Here is a tiny trained network, its code and every weight. The questions are about switching its units off for an input and a class, where a switched-off unit gives its printed mean instead of its output.

import numpy as np


def w(rows, s, z=0):
    codes = np.array(rows[::2]) - 128.0
    scale = np.full(codes.shape[1], s)
    scale[-1] = z or s
    return codes * scale


def f(y):
    return np.maximum(y, 0)


def log_softmax(a):
    a = a - a.max(-1, keepdims=True)
    return a - np.log(np.exp(a).sum(-1, keepdims=True))


def net(x, mask):
    res = np.array(x, float).reshape(1, 2) / 4 @ E
    y = f(res @ A[0][:, :-1].T + A[0][:, -1])
    res = res + np.where(mask, y, B[0][:, -1]) @ B[0][:, :-1]
    return log_softmax(res[-1] @ U[:, :-1].T + U[:, -1])


A, B = {}, {}
E = w([
[100,19,183,255,197,172,223],'x0',
[37,125,17,47,174,200,157],'x1',
],0.0077)
A[0] = w([
[181,187,116,75,61,79,52,140],'n1',
[13,87,39,37,192,209,172,80],'n2',
[61,61,169,236,212,152,190,67],'n3',
[103,29,165,198,187,139,188,72],'n4',
[145,124,116,113,146,93,158,124],'n5',
[106,79,188,223,202,178,170,102],'n6',
[135,45,157,216,156,159,181,136],'n7',
[152,253,70,42,5,81,55,80],'n8',
[18,157,31,120,188,188,168,105],'n9',
[221,139,182,199,68,105,94,76],'n10',
[151,119,214,182,73,93,101,129],'n11',
[253,128,219,184,99,81,111,146],'n12',
[221,135,230,225,69,48,77,75],'n13',
[105,59,153,187,197,155,165,104],'n14',
[100,105,147,151,153,136,168,254],'n15',
],0.0054,0.0088)
B[0] = w([
[93,159,178,65,165,89,72,197],'n1',
[199,87,78,63,75,192,172,198],'n2',
[151,192,154,22,161,229,83,205],'n3',
[153,172,161,51,182,216,103,193],'n4',
[119,112,147,136,120,119,125,128],'n5',
[92,205,161,52,152,177,101,206],'n6',
[92,176,141,71,163,127,115,215],'n7',
[112,183,137,31,179,144,97,205],'n8',
[179,83,54,49,54,172,186,190],'n9',
[239,115,76,38,65,252,169,167],'n10',
[163,92,93,69,72,134,188,181],'n11',
[150,116,115,104,89,117,168,211],'n12',
[172,104,97,62,103,206,164,194],'n13',
[109,175,147,84,149,171,97,190],'n14',
[15,91,153,164,125,2,134,254],'n15',
],0.0079,0.0095)
U = w([
[121,221,154,93,221,152,56,44],'0',
[205,68,73,106,40,169,226,83],'1',
[39,79,142,156,140,6,134,254],'2',
[195,91,101,254,165,152,50,48],'3',
],0.0095,0.0094)

Each question gives the input, the list of numbers given to net, and the class t.
The units are the neurons (one row each of A and B). Each row of codes is followed by its name. A weight is (code - 128) times the scale printed after its matrix; where a second scale follows, it is the last column's (A, B and U).
mask holds one flag per neuron, in row order. A switched-off neuron (its flag False) gives its mean, the last column of its row in B, instead of its output. The means were averaged over made-up inputs and are rounded, as every weight is.
A unit's drop is (log p(t) with every unit on - log p(t) with that unit switched off) / (log p(t) with every unit on - log p(t) with every unit switched off).
The circuit of an input: a set's keep is (log p(t) with only the set's units on - log p(t) with every unit switched off) / (log p(t) with every unit on - log p(t) with every unit switched off). Starting from the 12 units with the biggest drops (on a tie, the unit counted first), units are removed one at a time, each time the one whose removal leaves the highest keep (on an exact tie, the one counted first), for as long as the keep stays at least 0.8.
circuit, biggest first: the units of the circuit, biggest drop first
top k neurons: the k neurons with the biggest drops, biggest first
drop when u is switched off: that unit's drop, to one decimal
input [-5,6], class 1: circuit, biggest first : n2
input [8,-8], class 0: top 2 neurons : n6, n7
input [0,-3], class 2: top 4 neurons : n2, n9, n3, n4
input [6,-5], class 0: top 2 neurons : n6, n7
input [8,7], class 0: top 2 neurons : n3, n6
input [3,7], class 1: top 2 neurons : n2, n9
input [3,-3], class 2: top 2 neurons : n2, n9
input [-1,4], class 1: top 3 neurons : n2, n9, n1
input [-3,0], class 2: drop when n6 is switched off : 0.2
input [-3,-2], class 2: drop when n15 is switched off : -0.1
input [3,1], class 2: drop when n8 is switched off : 0.2
